Here is a tiny trained network, its code and every weight. The questions are about switching its units off for an input and a target symbol, where a switched-off unit gives its printed mean instead of its output.

import numpy as np


def w(rows, s, z=0):
    codes = np.array(rows[::2]) - 128.0
    scale = np.full(codes.shape[1], s)
    scale[-1] = z or s
    return codes * scale


def f(y):
    return y / 2 * (1 + np.tanh(0.7978845608 * (y + 0.044715 * y**3)))


def softmax(a):
    e = np.exp(a - a.max(-1, keepdims=True))
    return e / e.sum(-1, keepdims=True)


def log_softmax(a):
    a = a - a.max(-1, keepdims=True)
    return a - np.log(np.exp(a).sum(-1, keepdims=True))


def net(x, mask):
    ids = ['γεηλμτφψ'.index(c) for c in x.split()]
    T = len(ids)
    res = E[ids] + P[:T]
    u = 0
    for l in range(2):
        q, k, v = (res @ M[l].T for M in (Q, K, V))
        z = softmax(np.where(np.tri(T) > 0, q @ k.T / 4**0.5, -1e9)) @ v
        res = res + np.where(mask[u], z, O[l][:, -1]) @ O[l][:, :-1]
        u += 1
        y = f(res @ A[l][:, :-1].T + A[l][:, -1])
        res = res + np.where(mask[u : u + 8], y, B[l][:, -1]) @ B[l][:, :-1]
        u += 8
    return log_softmax(res[-1] @ U[:, :-1].T + U[:, -1])


Q, K, V, O, A, B = {}, {}, {}, {}, {}, {}
E = w([
[66,68,68],'γ',
[25,131,154],'ε',
[191,161,124],'η',
[63,125,163],'λ',
[153,143,95],'μ',
[141,140,52],'τ',
[46,163,143],'φ',
[86,253,91],'ψ',
],0.017)
P = w([
[2,215,43],'0',
[254,144,46],'1',
[212,100,87],'2',
[199,59,134],'3',
[154,28,177],'4',
[124,20,210],'5',
],0.0028)
Q[0] = w([
[55,239,7],'L0H1',
[69,235,10],'L0H1',
[97,131,124],'L0H1',
[244,158,47],'L0H1',
],0.011)
K[0] = w([
[125,30,182],'L0H1',
[141,35,188],'L0H1',
[87,129,104],'L0H1',
[254,119,197],'L0H1',
],0.015)
V[0] = w([
[101,195,69],'L0H1',
[155,2,209],'L0H1',
[133,88,179],'L0H1',
[143,99,151],'L0H1',
],0.0039)
O[0] = w([
[218,167,88,219],'L0H1',
[2,63,162,6],'L0H1',
[67,119,133,82],'L0H1',
[76,105,148,85],'L0H1',
],0.0052,0.0019)
A[0] = w([
[128,132,56,61],'L0N1',
[90,58,79,77],'L0N2',
[47,97,153,68],'L0N3',
[172,165,86,105],'L0N4',
[90,172,134,56],'L0N5',
[95,88,7,139],'L0N6',
[203,54,115,7],'L0N7',
[135,182,140,2],'L0N8',
],0.014,0.0058)
B[0] = w([
[66,129,181,162],'L0N1',
[79,238,174,157],'L0N2',
[194,125,138,215],'L0N3',
[132,101,46,206],'L0N4',
[137,72,181,147],'L0N5',
[120,43,152,255],'L0N6',
[28,158,251,127],'L0N7',
[58,149,174,111],'L0N8',
],0.02,0.005)
Q[1] = w([
[158,39,51],'L1H1',
[254,191,35],'L1H1',
[67,105,176],'L1H1',
[123,184,163],'L1H1',
],0.0096)
K[1] = w([
[210,73,100],'L1H1',
[255,176,85],'L1H1',
[48,104,153],'L1H1',
[95,164,141],'L1H1',
],0.0095)
V[1] = w([
[189,111,183],'L1H1',
[1,179,19],'L1H1',
[135,156,187],'L1H1',
[207,60,118],'L1H1',
],0.0078)
O[1] = w([
[54,141,59,95],'L1H1',
[246,91,254,162],'L1H1',
[97,92,46,15],'L1H1',
[70,195,151,253],'L1H1',
],0.0075,0.0047)
A[1] = w([
[155,196,153,109],'L1N1',
[74,98,162,154],'L1N2',
[60,23,48,50],'L1N3',
[43,192,57,112],'L1N4',
[108,166,138,112],'L1N5',
[118,197,146,160],'L1N6',
[168,252,18,1],'L1N7',
[105,148,133,76],'L1N8',
],0.011,0.0069)
B[1] = w([
[103,80,152,161],'L1N1',
[98,202,111,253],'L1N2',
[235,94,224,244],'L1N3',
[122,217,120,183],'L1N4',
[104,120,216,117],'L1N5',
[63,117,187,168],'L1N6',
[2,64,109,165],'L1N7',
[120,106,231,101],'L1N8',
],0.019,0.0043)
U = w([
[170,143,8,196],'γ',
[96,247,129,156],'ε',
[59,153,153,106],'η',
[68,190,118,159],'λ',
[1,80,142,126],'μ',
[34,161,242,3],'τ',
[88,158,113,182],'φ',
[128,78,158,85],'ψ',
],0.0076,0.0057)

Each question gives the input, a string of symbols that net reads in full, and the target symbol t.
The units are the heads (4 rows each of Q, K, V and O) and the neurons (one row each of A and B). Each row of codes is followed by its name. A weight is (code - 128) times the scale printed after its matrix; where a second scale follows, it is the last column's (O, A, B and U).
mask holds one flag per unit, layer by layer, with each layer's heads first. A switched-off unit (its flag False) gives its mean, the last column of its rows in O or B, instead of its output. The means were averaged over made-up inputs and are rounded, as every weight is.
A unit's drop is (log p(t) with every unit on - log p(t) with that unit switched off) / (log p(t) with every unit on - log p(t) with every unit switched off).
The circuit of an input: a set's keep is (log p(t) with only the set's units on - log p(t) with every unit switched off) / (log p(t) with every unit on - log p(t) with every unit switched off). Starting from the 12 units with the biggest drops (on a tie, the unit counted first), units are removed one at a time, each time the one whose removal leaves the highest keep (on an exact tie, the one counted first), for as long as the keep stays at least 0.8.
units of the circuit, in order: the units of the circuit, biggest drop first
most important unit: the unit with the biggest drop
top k neurons: the k neurons with the biggest drops, biggest first
top k neurons in layer l: the k neurons of layer l with the biggest drops, biggest first
drop of u: that unit's drop, to one decimal
input ε λ τ τ η, target μ: units of the circuit, in order => L0N6, L1N7, L1H1
input ε τ ψ τ μ, target γ: top 2 neurons => L0N1, L0N3
input ψ λ ε, target ψ: most important unit => L0N4
input ε γ φ ψ, target γ: top 2 neurons in layer 0 => L0N2, L0N5
input ψ μ φ, target ψ: top 2 neurons => L0N4, L0N3
input γ φ ε, target γ: top 2 neurons => L0N2, L0N1
input ψ τ ε τ λ, target μ: top 2 neurons in layer 0 => L0N6, L0N8
input η ε ε λ φ, target ε: units of the circuit, in order => L1H1, L0N4, L0N3, L1N4
input ε φ ε, target ε: top 2 neurons in layer 0 => L0N4, L0N5
input ψ τ φ, target ψ: units of the circuit, in order => L1H1, L0N8, L0N3
input ε ψ τ τ λ ψ, target τ: top 2 neurons => L0N6, L0N1
input μ τ γ, target τ: top 2 neurons in layer 0 => L0N2, L0N6
input φ φ λ, target γ: top 2 neurons => L0N3, L0N2
input γ η γ φ φ, target γ: top 2 neurons => L0N2, L0N5
input ε λ ε τ ε γ, target τ: most important unit => L1N3
input ψ ψ φ λ, target μ: top 2 neurons in layer 0 => L0N8, L0N1
input γ φ ψ, target γ: top 2 neurons => L0N2, L0N4
input τ τ ε, target τ: top 3 neurons => L0N4, L0N1, L0N6
input ψ τ ε, target ψ: top 4 neurons => L0N4, L0N8, L0N1, L0N3
input λ ε φ ψ τ, target ψ: top 2 neurons in layer 1 => L1N3, L1N4
input ε τ φ ε ε ε, target ε: top neuron => L0N6
input ε τ ε φ φ, target ε: top 2 neurons in layer 1 => L1N4, L1N7
input γ ε φ η, target μ: drop of L1H1 => 0.1
input λ μ τ, target ψ: drop of L0N7 => 0.0
input γ γ ε, target γ: drop of L0N3 => 0.1
input ψ ε ψ, target ψ: drop of L0N4 => 0.2
input τ η μ, target γ: top neuron in layer 0 => L0N1
